Each name stands for a flat space through zero: a line, a plane or more. A row that begins with a name and a colon came from that space; any other row is followed by the name of the space it lies nearest, among the names in its block.
j314j423: [  97 -141    7  131   67  -13 -222  -64 -225   57  -34  -26  -21  -11
  101  206 -165 -172  244  -25  -32   45 -289    9   42   17    5  179
  140 -199  -66  -76   12]
j335j20: [  15  154 -164  -13   48   -4   16 -157   18 -192 -111  -57   34  107
  -55   42  -24   84   13   31   33  -25  183  -89   94 -115    4 -143
  -72  -83  -39 -157  -35]
j353j919: [ -15 -187   21  -75    4   36 -131  -64  -72   96   96  -81   11   42
  116   28   82  -36  139  -28  147   60 -195   78  -84   59   72   73
   23  117  -27    9   89]
j353j919: [  -2   26 -264  -11  125    8 -170  -85 -106 -183  -70 -199  -30   81
  142  -14  -71  226   69  -88   11  -25  309 -109   -9 -340  -45 -173
 -102 -216   -5 -191  385]
j335j20: [ -69  187  -67  162  160   37  -73  -93   -2 -299 -114  -82   74   45
  -32  149  -28  135   59 -100 -149   14   41   -3   19 -102  -61 -115
 -108 -255 -122 -143  159]
j469j487: [ -49  -70   79   23  -32  -16 -162  -76  -79  -44   50  -84  120  -78
   21  104  -37 -127  131  -67  -86  105 -217   46   63  172   88   31
    7 -161  -56   28  124]
j353j919: [ -14  -26   -9   78   -3  -85  -53 -148  -74   -1   44  -13  -89   73
   57  150  154  -45   39   -3  120   26 -203   51 -101   -2   27   41
  -93   25   37 -144   -5]
j335j20: [ -90 -104   74  -82  -42   54   26  -23   34  101  111  -43  -25   11
   96  -40  148   65  -56  -79  153   41 -113   89  -37  146   88   62
   41  228   14  130    6]
j469j487: [  63 -147   38   23   30   26  -70  100  -34  130   59   47    9  -13
    2  -41  -68 -125  121   64    5  -10  -78   23 -116  -20  -47   50
   26  -15  -21   24   16]
j353j919: [ 111   -7  -89 -333 -124  -26    9 -208   72   -7  -41  -26  115   92
  -46  -81  -62 -136   -7   93  156   31  104 -125  185  165  151  -21
  160  216  -52   37 -304]
j353j919: [-113 -193  -17  139   15   56   53  -39  -29  197  221    7 -110  106
   18  -25  244   11   99  103  344  -29 -125  136 -216  -33   46  -94
 -246   91   94  -70   69]
j469j487: [ -83   54 -172 -163  -48  141   -3   -3  134 -175   51 -259  185  130
    0 -166   76  180  134   19  165   34  222  -40  -80 -172  -47 -189
 -240  107    3  -95  198]
j353j919: [-128  269 -212  368  269   83  -65  -33   45 -429  -87 -147    7   80
   18   62 -130  298  -27 -198 -169  -57  351  -95  -74 -318 -203 -285
 -236 -503 -100 -190  375]
j469j487: [ -21  142 -106 -324 -131    1   83 -113  141 -148  -49 -156   73  108
   34  -92  158  173 -109  -27  141   39  163  -62   53  -24   48  -38
  -30  343   35  -33  -64]
j314j423: [  65 -245  302 -103 -148 -137  -98  -74  -39  265  143  184   50 -160
  -29   59  -34 -466  -22   19  -58  107 -435   78   60  536  208  218
  273   84  -51  265 -274]
j469j487: [ 117  143   44  -43  -80  -24  240   93   73   76 -131  175  -50   30
 -156   13   37  -45  -60  186   10  -71  -35   -9   50  -32  -73  123
   51  242   61  -41 -418]
j335j20: [ -96  -80  -36  162  210    1 -213  -57  -91 -100   59  -79  -65    3
  156   68   24  130   14 -193  -70   13   19   49 -167 -106  -21 -100
  -74 -246  -80  -45  424]
j314j423: [  40  -96   60   29  -19  -55 -125 -102  -83   40   37   11   26  -11
   20  120  -32 -199  110    2    4   59 -244   24    4  146   60   91
   62  -61  -44  -14  -61]
j335j20: [ -65 -239  252   88  -38  -72 -249  114  -95  116  194    0   85 -230
   68   36  -41 -255   89 -120 -231  121 -336  120 -128  246   44   99
   19 -225  -25  173  312]
j469j487: [  30  -51  -75 -313 -169  -40  -89 -304 -101  -10  -34 -191   49  106
  130  127  131  -19  112  -11  257  120 -215   -8  197  143  216  139
  108  296   19  -79 -142]
j227j558: [  74 -246  130  -30  141  -56 -319 -103  -85   55   81   48   47   -7
  101  109  -42 -253  140  -88  -78   83 -312   74 -195  183   51  111
  164  -47 -200   55   96]
j469j487: [-109   65  -72  365  106   36   11   28  -80  -82   26  -40  -86   12
   -2  101    9  118   67  -27   -7  -45   18   34  -65 -191  -99 -114
 -239 -326   57 -155  213]
j227j558: [ 149 -197   23 -183  -15  -37 -190 -111  -53  109   32   -1   28   43
  113   17 -108 -232   94  -18   79   58 -171  -42  -25  160   67  170
  256  135 -100   68 -145]
j314j423: [ -96  -51  128  358   66 -131  -12  -78  -70   71  135  158 -185  -78
   15  148   63 -126 -151  -90  -48  -15 -188   78  -94  164   38  -15
  -59 -267   37   30   36]
j353j919: [ -21  -84   87  170   50  -64  -58  -48 -103   78   66   64 -100   28
   22  183  178  -84  101   31   58   18 -336  139 -185    1   -8   84
 -113   -2   20 -126   25]
j227j558: [ -38   73  -61  -70  -38   22   33 -154   57 -107   -7  -75   76   96
  -43   29   84   23   35   26  124   32   -3   -8   52   50   62  -70
  -75   82  -25  -69  -89]
j353j919: [ 137 -205   72  -49   57   76 -114  279  -78  208  -15   78   41 -145
   29 -141 -307 -121  110   27 -187  -30   53  -32   18  -28  -68  119
  250 -100  -60  192   72]
j353j919: [ -44 -127  189   32  -67  -42 -155  -42 -103   56   89  -46   58  -74
   68  184  105 -170  152  -67  -36  133 -484  147  -56  221   71  198
   17   22  -21   22   54]
j469j487: [  95 -261  163 -267  -78  -11 -241   64  -25  142   88  -22  180 -126
   68  -82 -143 -281  129  -38 -120  118 -201   14  -16  260   85  164
  249   82 -111  224   49]
j469j487: [  84  -50  -21  -68 -161  -57  -89  -14 -137   51  -31  -85   56  -67
   28   61 -128 -157  150   52  -19   60 -125  -61  173   31   46  126
   68  -76   75  -44  -40]
j335j20: [ -53  -84  113  187  107  140  -13  206   73   54  107   34   41  -25
   -8  -59  -49  -16   79  -42  -52   -9  -92   88 -209   12 -136   28
  -33  -57  -74  110   87]
j227j558: [ -53  -39  -79  100   36   38 -107  -67  -49  -77   57 -111   68   33
    7   28  -34  -14  154   -4   43   27    3   -5  -23  -50    5 -115
 -140 -205  -22  -91  177]
j314j423: [ -93 -209   42  153  209  171  -49  149   82  119  198   28  -43   49
   81 -157   24   83   22  -80  101  -48   51  101 -329  -43  -93  -87
  -53    0  -94  139  225]
j227j558: [ -54  -98  203  270  338  166 -238  192   19  -90   34   33  102  -52
   56   94 -112   -2  167 -208 -296   40 -253  161 -309   30 -184   85
   73 -219 -292  117  289]
j314j423: [  10  355  -52 -245 -294  -35  485  -14  147  -18 -204   71   -9   38
 -246  -47  204  164 -210  249  131  -62  172  -50  353  -12   78   -5
  -67  421  215  -69 -521]
j353j919: [  88 -177  -18   47 -110 -210 -289  -84 -313   86   40  -89  -60  -96
  137  193  -47 -241  213   15  -55   83 -287  -13    3  -57   52  132
  -39 -258  122 -188  231]
j335j20: [  28  -13   53  250   78 -130 -251  -59 -144 -113   -3   -6  -22 -105
   89  200 -190 -181   35 -168 -261   56 -173  -39  -21   60  -49   75
   64 -431  -65  -40  176]
j314j423: [  18 -284  411  337  185  164   77  628   72  446  179  354 -151 -229
   24 -170 -151 -116  -87  -64 -250 -100 -230  201 -383   97 -266  293
  240   31  -53  439   -4]
j314j423: [ -49  -20  197 -128  163  107  -13  158  264  -47   41  121  129 -112
  -15 -236 -132   40 -272 -214 -275    1  208   11  -85  261  -17  -52
  271   68 -247  425   54]
j314j423: [  35  -93  106 -294 -100  -73  -71   43   53   70   31   28   91 -154
   23 -164  -86 -103 -155  -66 -160   51  103  -48   96  214  119   18
  211   81  -29  252   47]
j314j423: [  49  -21  -10    6 -119  -38  136   -9 -123  190  -38   44 -168   34
   30  100  125   13   27  121  195  -30 -179   43   87  -53   37  175
   16  208  167  -95 -227]
j335j20: [ -98  134  -63   78   90   57  127 -103   92 -114  -29    6  -68   69
    5  -10   40  203 -193 -103   66  -47  190  -22   74   22   28 -116
    7    1  -36   43  -54]
j227j558: [  -9 -101   33 -103 -127  -88 -123 -220 -117   32   76 -131   -4  124
  103  233  332 -104  225   45  259  128 -509  141 -144   59   91  179
 -137  285   59 -223  -35]
j227j558: [ -56  -30   78  146  -73  -90    9   31  -77   75   80   27  -83  -77
   10   81  102  -61  -12    6  -18   17 -173   68  -55   20    3   42
 -122  -85  120  -42   78]
j335j20: [  61  118  -88  -77 -135 -138   10   36 -135  -39 -133  -85  -98  -44
   71   82   58  107  -17   23  -65    0   23  -55   88 -243  -46   99
  -62   22  188 -191   92]
j335j20: [ -79  -48   18  129   68   61  -50   70   16  -15   91  -53  -13   -7
   71  -26    8   66    9 -100   -4    6   -7   41 -137  -34  -66  -25
  -68  -83  -14   36  190]
j227j558: [ -24  -81    8  -56  -32   -7  -19  106   15   76   82  -36  -54  -47
  104 -122   21   64  -89  -71    7   -5   91   -5  -93  -47  -27   11
    4   60   68   85  164]
j353j919: [ -31  170   -6 -310 -129  -53  234 -253  170  -64  -61   35   10  157
 -104   17  348   92 -178   96  243   17  -18   37   85  154  166  -31
  -32  513   20  -46 -379]
j227j558: [  66 -319    2  -88   76  -67 -391 -181 -133   58  149  -76   67   28
  154   47  -63 -265  212  -66   51   99 -205    9 -172  120  100   15
   78 -112 -139   -8  222]
j314j423: [   8  -91   89  165  206  -39 -347   -1  -57 -147   31   -4   95 -135
   87   64 -288 -162   28 -244 -369   63  -32  -36  -84  121  -44  -24
  150 -473 -224  120  329]
j227j558: [ -32 -101   55  323  121   11 -146   51 -145   27   61   20  -26  -60
   17  140  -90 -105  178  -29 -103    9 -203   71  -96  -31  -62   15
  -78 -353  -34  -60  193]
j353j919: [  29  147  123 -216  -24   76  190  152  186  -19 -138  111   99  -70
 -121 -126  -40   88 -181    4 -170  -21  130   -4  143  124   -6   62
  209  259  -78  221 -240]
j314j423: [ -18  185  -75 -218  -89  -19  191 -230  103  -97  -96  -43  -56  192
    5   73  296  181 -132   25  266    7  -25   12   69   22   86   42
  -15  461   39 -113 -313]
j227j558: [  41 -239  -96 -281  202  122 -259 -302  126  -49  114  -95  100  213
  194 -139 -102  -43   -8 -194  242   51  132  -75 -117  231  138  -79
  301  195 -323  196  -18]
j469j487: [  49  -59  -29   55  -36 -207  -97 -190 -147   51   24   55 -154  -23
   74  125    8 -145  -84  -19   19    4  -71  -48   39   52   99   17
   33 -141   72  -82   -4]
j227j558: [  33   93 -113 -130 -145  -22  229    0   20   87  -66   10 -131   45
    2  -89   64  140 -160   89  180  -72  204  -79  162  -99   33   15
   22  235  176  -21 -213]
j335j20: [-248   11   56  280  205   63 -228  -22  -31 -258  101 -180   61  -63
  134  120   63  191   35 -316 -194   87  -86  122 -170   -6  -40 -131
 -187 -373 -119    1  586]
j469j487: [-47  69 -14 -93 -15  39  53 -89  56 -73 -27 -60  29  78   8  31 134 108
 -15 -22  99  27 -38  36  19  31  42   5 -21 187 -21 -25 -65]
j335j20: [ -61  -19   97    6  -86  -80  -55    2  -51    5   46  -32    3 -124
   49   46   32  -39  -59  -91 -110   64 -117   35   50  122   62   52
    6  -74   53   66  125]
j469j487: [ -69  -15   79    4   61  -25  -36 -102   32  -35   51    9  -39   48
   60   87  193   39  -59  -96   45   39 -173  102 -141   94   37   33
  -20  132  -56    2   31]
[-109 -193  178  628  391  170 -182  325 -130   87  132   96 -108  -71
   77  144  -58   36  242 -129 -203  -47 -316  239 -447 -186 -276   62
 -140 -426 -128   -6  441]
j353j919
[ -68  244  -10   -8 -128  -75  127 -256   29 -197  -88  -49   62   90
 -130  223  230    5   16   71   90   64 -201   40  148  105   97  -15
 -169  100   39 -202 -239]
j469j487
[-129  -57   24  445  173  -39 -136   83  -88  -46  149   -3 -136  -47
   88   94   39   36   18 -135 -108  -23  -73   82 -310 -164 -149  -97
 -258 -412   32 -104  432]
j469j487
[ -77  -67  -29  -70  -84  -53  -27 -294  -11   12  130 -118  -94  170
  159  124  308   16  -15  -72  363   77 -262   72 -105  129  128   73
  -71  299   52  -94  -85]
j353j919
[ 137 -154  -21  -65  -33 -130 -136  -60 -179  148   -8   45  -80   -1
   52   85   -8 -179  126  105   41    6 -154   -8  -28  -56   44  102
   50   -1   49 -118  -13]
j353j919
[ -32 -103   30  -17  143   15 -148 -201  -17  -39   39   16   53   46
   21   71   10  -64   42  -72   23   43  -90   49  -13  179  131  -68
   81  -56 -179   50   40]
j335j20
[ 101   78   42 -223  -18   25   61  126  137  -25 -112   69   94  -54
  -60 -151 -149   -3 -126   -2 -169  -20  194  -87   85   48  -41   45
  217  144  -78  166 -153]
j227j558
[  81 -215  271  254  114   47  -87  373 -112  273   44  226  -14 -211
  -52   29 -198 -239  164   54 -294  -25 -302  133 -148   46 -140  211
  137 -207  -59  162   50]
j353j919
[  28  142   44 -166 -128   62  290  178  124   75 -118  105   47  -76
 -169 -158  -36   84 -140  134  -58  -61  198  -34  233   31   12   13
   94  209   71  144 -275]
j314j423
[ -89  102  172  389  249   83  -45  199    4 -139  -48   89   19  -86
  -60  162  -33   71   61 -120 -334  -10 -188  146 -183  -62 -197   32
  -79 -295 -141   -6  200]
j353j919
[-176   20  -34  437  338  208 -233  -77   33 -316   89 -169  117  114
   78  151  -96  101  211 -257  -57   49 -101   70 -239  -33 -148 -142
 -161 -430 -265  -68  350]
j353j919
[  50  222  137 -115 -263 -144  331   38  152   55  -82  216    6 -108
 -248  -39   49 -151 -273  166  -93  -27   17  -48  228  229   62   56
   57  194  134  100 -496]
j353j919
[ -49  195   73  -57  -98    8  323  -33  157   18  -59   97 -117   68
  -42   23  227  154 -271   -3  145  -35  -46   48   76  123   26  115
   60  414   76   68 -403]
j227j558
[ 172   51 -422 -610 -197 -131   22 -487   39  -89 -108 -173   -5  286
   69 -151   44   44 -112  134  458  -15  470 -298  275  -73  250 -177
   98  392   66 -179 -298]
j353j919
[  22  -32   46   94  -97  -53   82   40    4  122   71   94  -48  -45
  -63  -24  -39 -159  -40   81   33  -23  -44  -20   15   85    1   24
  -13  -46   87   38 -155]
j353j919
[  63  101  -31   65  -61  -64   99   56   -9    5  -73   86  -26  -54
 -111  -12 -112  -67  -52  101  -92  -54  121  -84  116  -56  -39  -30
  -13 -134   75  -39 -123]
j469j487
[ 104  143  -81 -166 -111   15  219   20  102   11 -123   66   37   75
 -163  -87   -9   -1  -25  208   90  -63  165  -85  133  -66  -17  -17
    9  220   54  -56 -351]
j469j487
[  46  -23 -128  -18 -150 -173 -212 -167 -189  -86    5 -175   23  -51
   96  104 -111 -149  107  -28  -31   80  -24 -127  138  -37   70  -10
  -59 -287  105 -165  181]
j353j919
[  72  111    4 -107   11  -25  -86  157   15 -145 -147  -32  113 -148
   -7  -74 -242   34  -60  -90 -365   10  219 -113  117  -75  -84    6
  138 -176  -56   81  161]
j314j423
[  -6  -48   46   75  -82  -37   95   94   -2  159   82   50 -169  -36
   95  -43   35    7 -152  -44   80  -33  -32    2  -54   17  -38  121
   46  100  135   83  -72]
j353j919
[  96  -97   95 -144   20   25 -179  -20  -41   -3  -52    2  197  -52
  -43   52 -153 -211  199   23 -145   83 -188   13   77  173   59   99
  185  -28 -171   73  -54]
j353j919
[ -83  261 -101   75   -1  -30  155    1   46 -188 -116  -23  -50  -26
  -60  -10   21  241 -196  -42 -106  -58  300  -69  144 -152  -32 -161
 -125 -138   83  -70   80]
j335j20
[ 113 -343  -82 -178  -77 -116 -157  -27 -138  304  170   -6 -155   18
  188 -140   13 -147   24   61  230  -16   37  -49 -150  -71   75   36
   57  118  125    6  122]
j335j20
